Here is a tiny trained network, its code and every weight. The questions are about switching its units off for an input and a class, where a switched-off unit gives its printed mean instead of its output.

import numpy as np


def w(rows, s, z=0):
    codes = np.array(rows[::2]) - 128.0
    scale = np.full(codes.shape[1], s)
    scale[-1] = z or s
    return codes * scale


def f(y):
    return np.maximum(y, 0)


def log_softmax(a):
    a = a - a.max(-1, keepdims=True)
    return a - np.log(np.exp(a).sum(-1, keepdims=True))


def net(x, mask):
    res = np.array(x, float).reshape(1, 5) / 4 @ E
    y = f(res @ A[0][:, :-1].T + A[0][:, -1])
    res = res + np.where(mask, y, B[0][:, -1]) @ B[0][:, :-1]
    return log_softmax(res[-1] @ U[:, :-1].T + U[:, -1])


A, B = {}, {}
E = w([
[98,155,47,69,177],'x0',
[179,50,154,2,93],'x1',
[176,101,169,184,254],'x2',
[131,129,131,129,131],'x3',
[126,141,135,120,130],'x4',
],0.01)
A[0] = w([
[142,113,218,186,65,182],'n0',
[141,128,2,87,149,86],'n1',
[92,169,110,99,33,89],'n2',
[138,109,214,162,70,102],'n3',
[156,101,150,41,131,2],'n4',
[150,57,138,77,121,129],'n5',
[205,125,169,127,171,55],'n6',
[170,124,139,79,243,32],'n7',
[111,142,103,110,81,14],'n8',
[83,188,126,65,59,89],'n9',
[210,79,149,30,141,161],'n10',
[180,72,102,41,29,190],'n11',
],0.0099,0.0061)
B[0] = w([
[107,148,100,63,217,197],'n0',
[58,105,163,96,221,180],'n1',
[254,66,178,133,187,191],'n2',
[64,131,85,70,208,171],'n3',
[181,186,135,117,130,168],'n4',
[110,198,3,134,161,188],'n5',
[165,35,163,186,143,157],'n6',
[153,89,227,148,208,170],'n7',
[123,109,198,173,75,145],'n8',
[158,119,136,141,187,190],'n9',
[149,210,111,153,183,224],'n10',
[182,137,172,159,230,250],'n11',
],0.0092,0.013)
U = w([
[125,246,90,219,152,192],'0',
[60,155,122,102,182,155],'1',
[125,172,129,177,157,208],'2',
[205,95,179,238,123,94],'3',
[138,173,92,176,147,255],'4',
[189,124,64,131,76,42],'5',
[121,44,84,107,8,1],'6',
[69,34,89,73,23,1],'7',
],0.011,0.0062)

Each question gives the input, the list of numbers given to net, and the class t.
The units are the neurons (one row each of A and B). Each row of codes is followed by its name. A weight is (code - 128) times the scale printed after its matrix; where a second scale follows, it is the last column's (A, B and U).
mask holds one flag per neuron, in row order. A switched-off neuron (its flag False) gives its mean, the last column of its row in B, instead of its output. The means were averaged over made-up inputs and are rounded, as every weight is.
A unit's drop is (log p(t) with every unit on - log p(t) with that unit switched off) / (log p(t) with every unit on - log p(t) with every unit switched off).
The circuit of an input: a set's keep is (log p(t) with only the set's units on - log p(t) with every unit switched off) / (log p(t) with every unit on - log p(t) with every unit switched off). Starting from all 12 units, units are removed one at a time, each time the one whose removal leaves the highest keep (on an exact tie, the one counted first), for as long as the keep stays at least 0.8.
units of the circuit, in order: the units of the circuit, biggest drop first
k most important neurons: the k neurons with the biggest drops, biggest first
drop of u: that unit's drop, to one decimal
input [8,-4,8,0,1], class 1: units of the circuit, in order => [n1, n10]
input [5,-5,8,-7,7], class 3: units of the circuit, in order => [n7, n5]
input [-6,-7,-7,8,7], class 2: 3 most important neurons => [n2, n5, n10]
input [-4,4,-7,1,-2], class 3: units of the circuit, in order => [n2]
input [6,-5,8,0,2], class 3: units of the circuit, in order => [n7, n5]
input [1,8,2,7,-5], class 0: units of the circuit, in order => [n10, n5]
input [8,-7,-7,7,-4], class 1: 3 most important neurons => [n1, n10, n11]
input [8,-3,1,-5,3], class 1: 2 most important neurons => [n1, n10]
input [-8,-1,4,-6,2], class 1: units of the circuit, in order => [n0, n3]
input [4,7,-8,7,-7], class 3: 2 most important neurons => [n2, n11]
input [-5,7,7,0,2], class 0: 3 most important neurons => [n10, n5, n2]
input [-6,4,2,3,1], class 1: 3 most important neurons => [n3, n0, n2]
input [-8,1,7,7,-4], class 1: 2 most important neurons => [n0, n3]
input [3,-5,8,7,-2], class 3: most important neuron => [n7]
input [-8,-7,7,-1,3], class 1: 2 most important neurons => [n0, n3]
input [7,-2,0,-2,0], class 1: 2 most important neurons => [n1, n10]
input [8,-7,5,3,3], class 1: drop of n1 => 0.3
input [0,-4,-6,2,0], class 3: drop of n5 => 0.2
input [-8,8,7,-8,6], class 0: drop of n10 => 0.5
input [-8,8,0,-3,-3], class 0: drop of n9 => 0.0
